Here is a tiny trained network, its code and every weight. The questions are about switching its units off for an input and a class, where a switched-off unit gives its printed mean instead of its output.

import numpy as np


def w(rows, s, z=0):
    codes = np.array(rows[::2]) - 128.0
    scale = np.full(codes.shape[1], s)
    scale[-1] = z or s
    return codes * scale


def norm(h):
    return h / np.sqrt((h * h).mean(-1, keepdims=True) + 1e-5)


def f(y):
    return np.maximum(y, 0)


def log_softmax(a):
    a = a - a.max(-1, keepdims=True)
    return a - np.log(np.exp(a).sum(-1, keepdims=True))


def net(x, mask):
    res = np.array(x, float).reshape(1, 5) / 4 @ E
    u = 0
    for l in range(3):
        y = f(norm(res) @ A[l][:, :-1].T + A[l][:, -1])
        res = res + np.where(mask[u : u + 9], y, B[l][:, -1]) @ B[l][:, :-1]
        u += 9
    return log_softmax(norm(res)[-1] @ U[:, :-1].T + U[:, -1])


A, B = {}, {}
E = w([
[171,117,213,137,251,196,181,197,109,101],'x0',
[112,246,100,176,162,158,195,74,187,106],'x1',
[65,125,105,142,174,97,213,152,70,61],'x2',
[117,63,178,211,153,229,110,147,14,161],'x3',
[177,15,132,124,144,159,150,141,166,5],'x4',
],0.0027)
A[0] = w([
[79,123,84,166,116,156,165,95,97,98,4],'0.n1',
[106,22,132,92,124,82,118,135,137,74,172],'0.n2',
[113,147,169,195,109,40,138,165,112,124,68],'0.n3',
[138,122,128,154,188,182,203,145,95,3,118],'0.n4',
[82,184,125,102,145,112,142,182,77,137,87],'0.n5',
[96,173,200,190,138,149,173,86,132,143,93],'0.n6',
[98,58,132,164,100,141,110,125,89,136,128],'0.n7',
[198,99,134,116,141,176,173,109,200,73,105],'0.n8',
[104,204,42,177,95,105,157,107,125,91,176],'0.n9',
],0.0044,0.0019)
B[0] = w([
[68,194,73,200,73,164,84,223,60,86,159],'0.n1',
[189,67,63,119,237,149,213,135,62,122,236],'0.n2',
[147,119,120,59,112,144,88,111,150,121,146],'0.n3',
[193,111,14,180,151,188,127,193,61,143,254],'0.n4',
[123,128,137,32,144,170,114,109,221,110,168],'0.n5',
[199,82,59,155,145,105,158,187,52,107,183],'0.n6',
[120,141,165,53,233,81,144,106,157,34,196],'0.n7',
[24,134,242,116,101,107,122,87,145,117,209],'0.n8',
[53,129,87,160,109,152,135,1,154,51,237],'0.n9',
],0.0036,0.0039)
A[1] = w([
[89,211,175,129,166,140,163,131,97,125,71],'1.n1',
[102,100,113,141,188,151,148,172,106,127,68],'1.n2',
[161,109,118,140,112,106,75,150,152,130,44],'1.n3',
[138,130,167,159,139,125,122,125,189,118,128],'1.n4',
[138,172,126,137,96,168,113,122,149,183,93],'1.n5',
[113,144,178,131,122,155,106,175,57,153,129],'1.n6',
[125,135,122,109,129,138,131,146,106,130,57],'1.n7',
[192,106,120,91,85,98,131,165,118,143,6],'1.n8',
[172,144,253,142,165,139,81,148,129,176,101],'1.n9',
],0.0055,0.0018)
B[1] = w([
[187,75,134,46,122,111,57,105,143,151,177],'1.n1',
[177,124,156,99,142,90,154,123,142,190,252],'1.n2',
[169,83,101,94,135,121,129,193,96,125,147],'1.n3',
[84,168,189,90,166,122,120,59,174,106,154],'1.n4',
[177,41,125,136,164,211,165,173,89,119,176],'1.n5',
[89,142,221,49,92,97,124,101,214,100,201],'1.n6',
[169,155,138,140,125,159,84,94,129,52,138],'1.n7',
[188,4,81,145,115,46,73,228,125,85,156],'1.n8',
[37,236,170,123,41,60,129,114,234,31,216],'1.n9',
],0.0035,0.0033)
A[2] = w([
[72,178,121,92,116,111,84,172,106,159,166],'2.n1',
[172,120,136,142,253,141,203,105,105,119,184],'2.n2',
[136,94,178,101,158,192,59,74,59,132,173],'2.n3',
[98,127,166,68,128,114,77,56,210,64,254],'2.n4',
[124,161,118,157,231,160,134,138,153,156,189],'2.n5',
[85,169,39,88,106,47,175,43,166,80,160],'2.n6',
[61,144,101,124,98,84,165,68,153,58,241],'2.n7',
[160,16,158,109,136,80,162,190,120,80,130],'2.n8',
[169,114,165,137,181,140,227,170,106,126,126],'2.n9',
],0.0048,0.00087)
B[2] = w([
[132,201,183,121,127,177,225,119,188,67,161],'2.n1',
[160,95,151,58,153,190,108,74,110,188,231],'2.n2',
[179,119,128,78,199,182,253,114,162,119,174],'2.n3',
[111,185,192,89,96,150,214,108,139,121,245],'2.n4',
[126,48,117,52,153,104,124,112,140,130,171],'2.n5',
[114,107,234,152,146,145,149,191,117,145,254],'2.n6',
[75,190,210,107,66,99,100,138,192,151,226],'2.n7',
[213,173,57,115,157,181,90,105,126,220,236],'2.n8',
[206,176,66,83,56,141,192,72,112,154,209],'2.n9',
],0.0044,0.0055)
U = w([
[229,104,75,50,171,187,171,118,109,169,249],'0',
[58,182,234,86,74,120,172,121,198,126,183],'1',
[140,68,53,158,122,35,40,199,118,154,11],'2',
[59,134,30,254,114,153,113,130,72,92,34],'3',
],0.0075,0.002)

Each question gives the input, the list of numbers given to net, and the class t.
The units are the neurons (one row each of A and B). Each row of codes is followed by its name. A weight is (code - 128) times the scale printed after its matrix; where a second scale follows, it is the last column's (A, B and U).
mask holds one flag per neuron, layer by layer. A switched-off neuron (its flag False) gives its mean, the last column of its row in B, instead of its output. The means were averaged over made-up inputs and are rounded, as every weight is.
A unit's drop is (log p(t) with every unit on - log p(t) with that unit switched off) / (log p(t) with every unit on - log p(t) with every unit switched off).
The circuit of an input: a set's keep is (log p(t) with only the set's units on - log p(t) with every unit switched off) / (log p(t) with every unit on - log p(t) with every unit switched off). Starting from the 12 units with the biggest drops (on a tie, the unit counted first), units are removed one at a time, each time the one whose removal leaves the highest keep (on an exact tie, the one counted first), for as long as the keep stays at least 0.8.
circuit, biggest first: the units of the circuit, biggest drop first
most important unit: the unit with the biggest drop
k most important neurons: the k neurons with the biggest drops, biggest first
k most important neurons of layer l: the k neurons of layer l with the biggest drops, biggest first
drop when u is switched off: that unit's drop, to one decimal
input [-7,1,8,0,2], class 3: 3 most important neurons of layer 1	[1.n6 1.n9 1.n2]
input [3,-8,-7,0,-4], class 1: circuit, biggest first	[1.n9]
input [-8,8,2,7,3], class 3: circuit, biggest first	[0.n1 2.n4]
input [-8,3,-6,6,8], class 1: 4 most important neurons	[0.n4 0.n7 0.n6 0.n8]
input [2,7,6,3,2], class 3: 2 most important neurons	[0.n4 0.n1]
input [-3,4,5,1,6], class 3: 3 most important neurons	[0.n4 0.n1 0.n9]
input [0,1,-6,-3,8], class 1: 2 most important neurons	[0.n8 1.n4]
input [8,-1,-3,0,-1], class 1: circuit, biggest first	[1.n9 0.n2]
input [0,-5,-6,4,-1], class 1: circuit, biggest first	[1.n9 0.n4]
input [-3,7,-1,7,-1], class 3: 3 most important neurons of layer 0	[0.n1 0.n2 0.n9]
input [-7,3,7,6,-1], class 3: 2 most important neurons of layer 2	[2.n4 2.n2]
input [-5,6,2,5,0], class 3: 2 most important neurons of layer 0	[0.n1 0.n6]
input [1,-3,-6,1,-4], class 1: drop when 1.n9 is switched off	1.1
input [-7,-6,-8,-8,5], class 2: most important unit	1.n8
input [-1,-7,-7,6,-4], class 1: drop when 1.n9 is switched off	0.5
input [7,1,-8,-1,4], class 1: drop when 1.n9 is switched off	0.2
